(in the rows, 128 means zero)
Each row has a class, written after it.
[ 77 129 113 118 147  90 161 103 156  87 164  60 120 120  91 141  52 172
  69 131  93 107 120 127 127 126 136 139 157  91  91 170 126  80 105 153
 112  98  85  63 121 111 136] => Q190
[114 144 118 112 134 129 136 150 173 103 150 156 132 115  90 122  90 151
 125 124 102 141 111 136  56 142 133 166 160 126 157 134 126  95  67 118
 141 119 155 212 136 116 128] => Q454
[ 92 137 114 107 153 109 139 108 145 100 143  75 122 107 107 134  45 173
  74 132  97  66  81 108 133 138 137 139 164 108 112 152 130  79  99 165
 122 102 118  48 125 119 130] => Q842
[108 144 104 105 136 127 136 151 181 106 152 153 117 125  96 122  74 155
 121 115  96 158 137 125  47 138 133 157 159 136 137 130 126  97  61 117
 136 122 150 217 134 124 129] => Q791
[125 145 120 111 128 123 144 146 178 107 141 144 113 116  94 128  54 154
 107 117 109 136 109 129  58 140 126 177 169 141 159 123 122  94  69 117
 140 119 168 197 146 120 130] => Q842
[114 153 116  99 132 143 136 152 193 115 171 132 115 129  83 125  82 152
 118 103  86 139 119 114  58 140 145 161 165 125 152 131 132  78  58 140
 138 115 155 203 127 117 127] => Q759
[139 154 113  95 127 142 143 159 188 103 177 131 141 125  91 119  75 161
 113 122  91 139 123 113  32 147 154 171 160 134 155 123 129  85  55 134
 122 120 161 188 141 108 114] => Q208
[ 91 133 107 111 150 110 138 114 144  94 146  85 116 115 111 129  52 181
  84 128  92  83  91 100 121 133 129 137 148 108 107 166 137  84  97 161
 123 109 103  59 132 118 134] => Q791
[122 153 116 109 133 140 139 161 175 115 152 147 118 123  92 128  75 148
 129 111  94 140 114 131  52 140 137 155 168 129 145 130 134  94  68 127
 146 111 149 210 131 111 130] => Q759
[111 155 116 108 140 131 142 151 194 103 161 147 127 120  86 138  73 154
 116 112  95 145 125 132  41 134 141 167 158 128 146 135 124  85  64 129
 130 119 154 199 118 113 129] => Q190
[ 88 141 128 118 130 150 142 138 115 132 130  58  74 161 102 125  77 113
 109 120 112 106  79 152 104 124 104 116 121 169 112  79 111 147 135 137
 142 123 139 205  75 106 157] => Q842
[ 87 147 124 110 131 164 141 148 120 121 150  74  81 183 102 117  82 111
 117 115  95 114  78 150 100 121 108 118 131 163 106  81 122 136 142 129
 147 119 137 218  75 107 159] => Q107
[ 96 146 133 109 137 158 140 146 135 114 162  92  77 187 100 126  63 117
  97 108  94 103  80 130 104 125  99 147 141 167 128  81 111 125 139 147
 157 126 151 202  72 102 156] => Q107
[115 146  99 121 140 124 118 149 167 103 163 131 124 117  97 130  68 167
 105 110  80 125 111 103  63 128 162 170 184 134 153 130 137  88  63 121
 127 116 147 211 139 121 134] => Q251
[ 89 128 110  99 137 120 149  94 131  81 151  70 128 113  94 136  77 164
  77 145  99  89 116 106 143 124 124 160 147 101 100 178 159  74  77 153
 118 100  96  49 119 114 136] => Q535
[119 145 119 115 128 127 144 147 171 109 140 133 110 119  92 129  63 152
 111 116 112 138 112 128  50 145 127 170 170 142 151 129 122  96  59 112
 135 121 167 202 145 120 127] => Q842
[127 157 113 107 133 129 135 154 179 105 153 154 134 123  94 121  60 150
 112 113 111 149 124 120  39 138 138 183 165 139 149 133 128  93  66 120
 130 125 162 193 134 106 132] => Q208
[ 85 123  98  94 135 107 147 100 139  93 159  93 113 117 100 125  67 174
  79 144  93  97 127 124 123 120 119 159 143 112 104 164 143  77  79 172
 129 114  99  64 126 128 130] => Q791
[121 149 110 100 128 133 132 157 186 108 156 145 121 129  93 120  67 164
 129 120  83 139 121 106  47 142 139 141 150 134 151 131 132  96  55 132
 130 121 150 201 144 119 124] => Q791
[ 86 135 109 109 143 108 140 116 146  95 152  82 122 114 107 126  61 180
  84 128  90  93  88 108 127 133 128 129 139 104 110 169 141  86  99 156
 117 112 103  74 129 113 130] => Q791
[ 84 133 106 111 143 114 147 122 146  88 144  90 111 114 108 130  55 166
  88 146  89  96 103 106 135 128 129 126 152 111  98 167 139  85 102 150
 102  99  81  64 131 116 136] => Q791
[ 99 147 136 114 130 138 151 140 139 107 154  82  75 165 115 134  58 127
  90 104  92 103  61 124 100 112 111 149 147 152 125  80 110 123 133 144
 155 126 139 205  73  93 162] => Q251
[ 91 145 108 127 147 132 115 141 173  96 161 128 114 150  84 127  93 145
 115 125  93 147 145 115  78 148 151 146 173 122 129 132 127  86  70 111
 123 109 144 220 139 121 135] => Q454
[101 146 109 118 139 140 122 153 183 102 183 131 117 163  89 127  80 144
 118 121  89 147 157 112  59 152 149 158 196 133 133 122 127  80  75 117
 121 107 154 207 142 127 130] => Q107
[ 99 148 128 113 132 155 133 139 130 110 174  90  72 186 107 125  65 123
 100 121  90 111  82 136 104 123  97 149 147 161 122  81 118 120 139 148
 157 122 153 205  76 104 163] => Q107
[ 90 142 132 118 128 161 142 139 132 102 154  80  72 160 115 131  93 125
 104 115  97 106  79 132 101 116 119 152 139 154 119  85 120 120 124 148
 141 122 135 211  78 106 165] => Q251
[ 89 136 116 106 145 107 139 111 135  91 154  70 142 118 104 132  63 166
  77 130  98  72  98 103 138 131 135 143 155 102 119 163 142  80  98 158
 134 104 109  52 114 109 129] => Q535
[ 86 134 109 104 140 108 133 113 144  95 144  62 127 116  98 127  75 170
  77 134  97  69  93 103 137 132 137 118 150 103 127 156 143  83  99 161
 124 103  94  64 117 105 130] => Q454
[ 85 140 122 109 141 120 145 114 141  89 149  71 132 112 101 135  69 159
  85 133 102  77  88 100 128 127 126 134 156  96 109 170 146  85 100 149
 116 101 101  59 113 105 133] => Q535
[119 150 110  98 128 136 135 160 192 110 158 146 112 133  92 120  70 159
 120 115  82 145 122 105  47 139 137 144 153 138 153 129 129  90  56 130
 133 120 153 200 140 114 125] => Q791
[118 153 120 105 126 137 142 151 175 101 144 144 137 122  89 137  75 145
 118 117 102 144 127 118  59 139 127 167 161 133 152 136 132  93  62 111
 136 117 162 194 122 113 130] => Q535
[ 96 148 117 113 132 147 129 137 131 112 157  78  78 157 129 142  76 130
 102 133  83 103  76 135 107 123 118 132 148 144 115  67 118 119 127 150
 152 106 139 202  72  94 160] => Q251
[103 148 128 110 130 156 134 140 126 104 164  79  87 176 111 139  74 122
  92 133  93 101  91 137 110 123 108 137 137 159 121  76 122 120 121 149
 158 111 138 198  63  91 155] => Q535
[ 83 149 128 107 141 169 145 141 118 125 144  76  86 172  98 127  84 107
 108 126  86 100  87 142 107 124 118 123 119 167 105  89 121 132 131 136
 141 117 129 207  69 103 163] => Q984
[113 148 103 118 138 138 117 150 173  93 179 137 134 136  87 131  72 166
 103 125  80 126 139  99  81 133 153 182 178 134 162 134 137  84  59 122
 127 108 156 206 136 119 130] => Q535
[113 154 114 116 142 145 131 160 179 112 174 131 104 145  85 131  80 143
 115 113  86 142 133 118  66 141 159 135 188 128 128 126 130  82  79 129
 129 102 139 216 134 115 134] => Q759
[120 159 117 100 126 142 135 155 195 101 174 129 129 132  85 117  71 159
 110 113  92 146 125 102  40 139 151 160 169 133 150 119 127  80  51 133
 116 123 161 191 128 112 123] => Q208
[ 89 151 130 115 134 164 141 143 129 130 156  76  64 173 102 127  85 104
 114 110  98 121  82 152 103 119 107 123 130 150  96  84 121 128 137 145
 147 114 122 215  63  97 164] => Q759
[ 95 151 138 109 145 162 152 137 130 124 157  83  75 179  95 133  69 113
 103 122  83 100  91 126 102 134 108 142 135 163 115  84 113 118 128 148
 147 126 151 196  74  94 156] => Q984
[ 96 146 117 113 135 158 127 142 129 116 152  98  65 171 119 131  65 135
 100 131  90 109  88 136 105 118 100 135 130 161 118  77 119 131 132 150
 152 116 135 212  79 102 164] => Q791
[ 79 137 111 124 152 112 152 114 134  86 151  72 122 122 104 134  48 169
  76 127  85  93  93 102 152 128 136 124 151 109  98 173 134  85 110 144
 112 107  95  64 128 114 146] => Q45
[ 77 128 114 122 133  88 154 110 137  82 145  55 117 116 103 132  59 169
  73 118  98  95  98 111 135 121 141 132 166  96  97 172 141  79 105 145
 115 105  85  57 129 109 140] => Q251
[115 146 116 108 130 124 138 146 177 103 146 141 119 114 103 135  75 152
 116 115 101 141 108 120  59 138 141 174 171 126 155 131 128  85  66 120
 139 116 157 199 137 118 140] => Q251
[ 86 145 125 116 140 158 130 131 118 138 129  75  80 172 110 131  86 108
 100 123 109 103  82 145 114 124 112 122 132 168 105  76 115 139 123 127
 142 123 130 210  72 109 153] => Q842
[ 80 130 114  98 138 123 150  91 137  96 153  77 124 121  92 136  76 167
  75 150  84  83 115 115 141 131 128 153 148 102 107 166 151  67  72 154
 120 105  95  59 126 121 130] => Q984
[124 156 120  98 122 138 136 157 179  96 162 125 132 125  89 128  74 150
 111 109  91 131 119  96  63 138 139 154 159 132 160 134 138  86  59 121
 133 115 167 194 124 104 121] => Q535
[ 96 136 107  92 128 111 139 115 148  89 151  53 145 116 100 134  67 165
  80 142  94  72 109  93 135 128 133 124 140 104 126 151 154  85  92 159
 117  94 100  41 111 104 125] => Q535
[ 90 131 103 104 136 113 133 106 149 100 142  53 118 114 103 137  56 169
  73 141  98  65 101 102 142 132 132 134 144 110 120 148 141  89  99 164
 108  94  99  49 123 112 130] => Q842
[ 84 124 105 103 142 110 145  97 134  93 164  81 118 113  92 122  80 164
  79 149  86  88 106 115 145 122 134 157 156 107 113 166 139  67  85 165
 122 109  94  65 124 124 131] => Q454
[ 97 146 110 127 147 138 134 149 170 100 177 128 115 151  79 127  80 152
 108 114  87 149 139 115  65 136 149 139 168 133 126 134 131  85  63 119
 121 122 148 208 138 121 135] => Q45
[ 80 130 107 105 145 109 138 105 149 110 152  42 129 115  89 146  64 166
  80 136  95  79 118 111 126 133 142 126 135  98 113 161 137  84 102 169
 107  91  92  49 114 112 132] => Q190
[112 146  94 119 134 134 115 153 184 102 167 149 116 129  95 123  65 176
 111 118  80 131 123 100  71 125 149 160 158 136 156 137 138  92  65 130
 116 114 144 213 146 122 133] => Q791
[ 76 134 111 116 132 109 155 116 143  82 158  74 119 129 102 131  54 164
  85 134  89 100  97 115 148 129 126 139 169 109 106 173 138  76 114 142
 111 100  94  71 128 115 141] => Q107
[ 77 133 114 116 142 103 142 109 141  79 149  76 118 115  97 130  67 159
  76 140  89  96  96 108 150 132 135 125 158 103 107 177 130  80 106 144
 114 100  85  78 129 115 139] => Q454
[ 88 151 126 106 133 160 136 136 136 121 159  85  74 167 110 133  79 116
  99 132  79 113  99 142 105 129 109 124 132 156 114  79 113 123 132 146
 157 109 139 208  69  94 165] => Q984
[108 155 118 113 134 131 133 151 179 108 175 136 126 141  89 124  81 153
 105 104  89 144 111 114  62 135 140 133 151 133 153 132 131  81  62 124
 140 135 162 201 129 113 126] => Q45
[ 90 140 109 113 136 110 157 110 143  82 157  68 124 123 101 130  52 168
  80 140  97 105 107 115 125 129 135 151 159 108  92 161 133  76  93 153
  99 111  87  60 121 109 132] => Q208
[ 78 129 101 113 149 103 154  99 142  85 165  70 107 112  91 133  71 167
  84 145  93 102 115 124 126 114 129 158 148  92  96 174 142  71  87 157
 115 102  92  57 121 116 131] => Q190
[ 83 137 108 106 158  99 147 105 150  98 165  70 122 112 102 133  55 172
  76 129  94  84  98 124 127 127 139 151 150  90 108 171 131  79 109 166
 124 101 100  54 117 111 137] => Q190
[ 77 129 103  98 138 124 160  88 146  89 152  75 124 121  99 141  78 175
  80 156  80  85 121 116 139 129 130 164 148  96  99 170 151  68  76 157
 115  97  93  58 128 120 139] => Q984
[ 91 151 132 109 142 156 149 140 140 124 154  88  79 171  99 137  68 112
  90 120  80  99  85 125  98 127 108 134 131 172 119  90 105 126 125 145
 147 123 139 202  68  93 157] => Q984
[ 95 144 116 124 149 144 142 150 171 101 175 126 115 147  82 128  82 154
 101 103  91 155 135 119  72 146 149 156 166 132 128 136 126  77  61 113
 122 121 153 211 133 116 135] => Q45
[118 156 123 100 127 131 132 151 190  98 169 137 125 133  81 121  75 151
 114 121  81 127 104 112  71 143 149 138 158 133 164 122 125  77  68 137
 136 121 154 207 133 115 125] => Q454
[ 88 131 107  95 133 123 147 105 138  93 146  53 134 117  95 139  80 167
  75 141 100  79 121 106 138 127 128 141 145 100 112 163 157  82  89 154
 118  96  96  48 112 104 131] => Q535
[106 151 122 112 145 165 135 145 132 127 169  91  66 172 110 130  77 120
 103 121  78 103  81 141 114 121 113 140 140 159 113  78 113 127 141 167
 160 114 132 202  69 100 164] => Q759
[ 88 148 133 117 135 162 133 143 128 100 163  96  72 162  95 122  97 123
  99 126  90 103  76 145 112 119 112 133 128 165 134  93 106 122 130 156
 152 134 134 224  73 109 156] => Q454
[ 72 151 123 118 137 150 145 136 136 124 154  58  78 173  91 136  93 114
 110 116 103 129  92 171  84 115 114 107 107 144  92  93 113 131 134 140
 138 119 124 216  59  99 158] => Q190
[ 90 149 128 104 130 163 145 143 111 117 143  74  86 170 100 126  91 101
 112 126 106 112  98 156 101 119 106 122 122 162 103  89 121 137 131 133
 152 121 127 211  62  99 154] => Q535
[100 149 109 130 146 133 131 146 175  95 168 125 111 149  87 131  72 153
 104 109  95 148 139 109  69 138 147 136 168 135 129 130 131  86  70 116
 125 122 145 209 137 115 139] => Q45
[ 84 134 113 114 136 109 154 113 147  80 155  71 118 125  99 136  49 161
  79 135  94  95 100 104 141 132 125 135 174 107 102 167 144  74 115 138
 108  96  92  63 131 112 136] => Q107
[ 87 128 107 108 133 114 132 109 142  99 151  60 128 131  96 130  60 173
  87 129  96  78 119 103 136 133 129 134 161 102 115 152 154  82 107 160
 118  96 101  50 127 114 135] => Q107
[ 89 139 120 112 132 112 161 120 147  77 148  63 129 115 101 141  64 157
  76 135  89  96  95  99 142 128 130 123 153 111 106 174 136  84 106 141
 110  99  92  56 114 102 136] => Q535
[ 82 125 103 104 146 105 153  97 144  82 175  68 112 119  94 141  71 163
  71 150  94 102 126 128 119 121 130 158 150  96  91 169 136  72  80 162
 116  96  93  66 117 121 129] => Q190
[ 82 128 107 101 139 109 158  92 141  89 158  72 119 124  92 132  66 172
  70 142  84  94 120 123 130 126 127 161 152 103 101 163 144  65  78 155
 127 107  96  52 123 122 135] => Q984
[ 81 136 113 120 152 105 151 114 138  92 173  71 132 115 103 131  58 176
  73 122  96  83  83 110 125 126 134 134 153 105 117 164 135  77 105 163
 122 120 115  62 116 114 137] => Q45
[ 72 132 111 128 149 108 160 108 136  92 145  68 121 122 103 136  55 173
  76 125  93 103  93 116 151 126 132 123 153 105  92 169 135  81 104 142
 111 107  90  59 123 113 148] => Q45
[ 95 129 102  94 129 112 135 123 151 100 150  66 124 121 107 126  61 181
  77 137  84  82 111 101 127 135 135 116 136 115 121 150 143  89  90 170
 120  97  98  53 130 114 129] => Q791
[ 89 129 111 103 134 115 150  95 133  84 158  67 127 115  98 132  77 164
  84 147  94  89 112 104 145 123 125 155 148  98 104 171 155  72  83 157
 121 101 102  49 121 113 133] => Q535
[ 99 155 120 120 133 156 130 142 130 108 169  82  78 173 111 127  71 126
 100 133  91 122  96 143  92 121 113 133 137 159 107  71 108 130 131 154
 145 122 141 215  70  93 157] => Q208
[ 77 138 116 112 144 112 156 109 142  91 143  73 122 122  96 140  50 161
  73 140  84  83 107 108 144 136 135 133 162 108  97 174 141  75 101 145
 109  95  87  49 125 105 142] => Q984
[ 92 145 118 121 154 148 129 128 134 110 169  81  67 161 107 143  75 119
  94 139  95 113 103 147 105 121 109 140 131 148 101  83 112 123 138 156
 144 107 131 193  67  98 162] => Q190
[118 149 106 123 133 139 121 150 172  94 162 137 130 132  96 134  71 161
 108 117  93 125 131  96  81 132 147 180 171 136 155 139 140  91  63 116
 119 109 156 205 135 114 132] => Q535
[110 155 112 121 143 153 132 153 180 112 154 130 106 144  89 138  78 148
 124 109  84 140 124 113  75 140 154 145 176 125 124 131 133  86  76 124
 123 103 131 210 130 115 140] => Q759
[117 144  96 113 138 135 118 150 179 105 188 152 121 144  90 128  61 166
 100 113  83 125 133 110  77 129 151 183 193 137 158 126 131  83  76 128
 124 111 159 222 137 128 129] => Q107
[ 90 125 107 102 136 106 152  93 142  90 151  66 109 109  96 133  61 163
  68 144 101  84  97 115 136 122 125 153 149 117 104 155 140  72  81 163
 118 107 105  55 124 124 128] => Q842
[106 148 117 122 138 133 131 145 175  97 147 114 102 140  84 130  61 150
 105 112  97 139 125 106  73 143 145 144 177 141 135 123 125  86  65 112
 121 114 152 199 138 121 131] => Q842
[101 150 126 109 135 163 132 142 124 106 164  79  90 173 113 139  77 117
 104 141  85  97  88 124 116 122 109 134 135 155 120  76 122 127 132 147
 151 107 141 201  65  93 157] => Q535
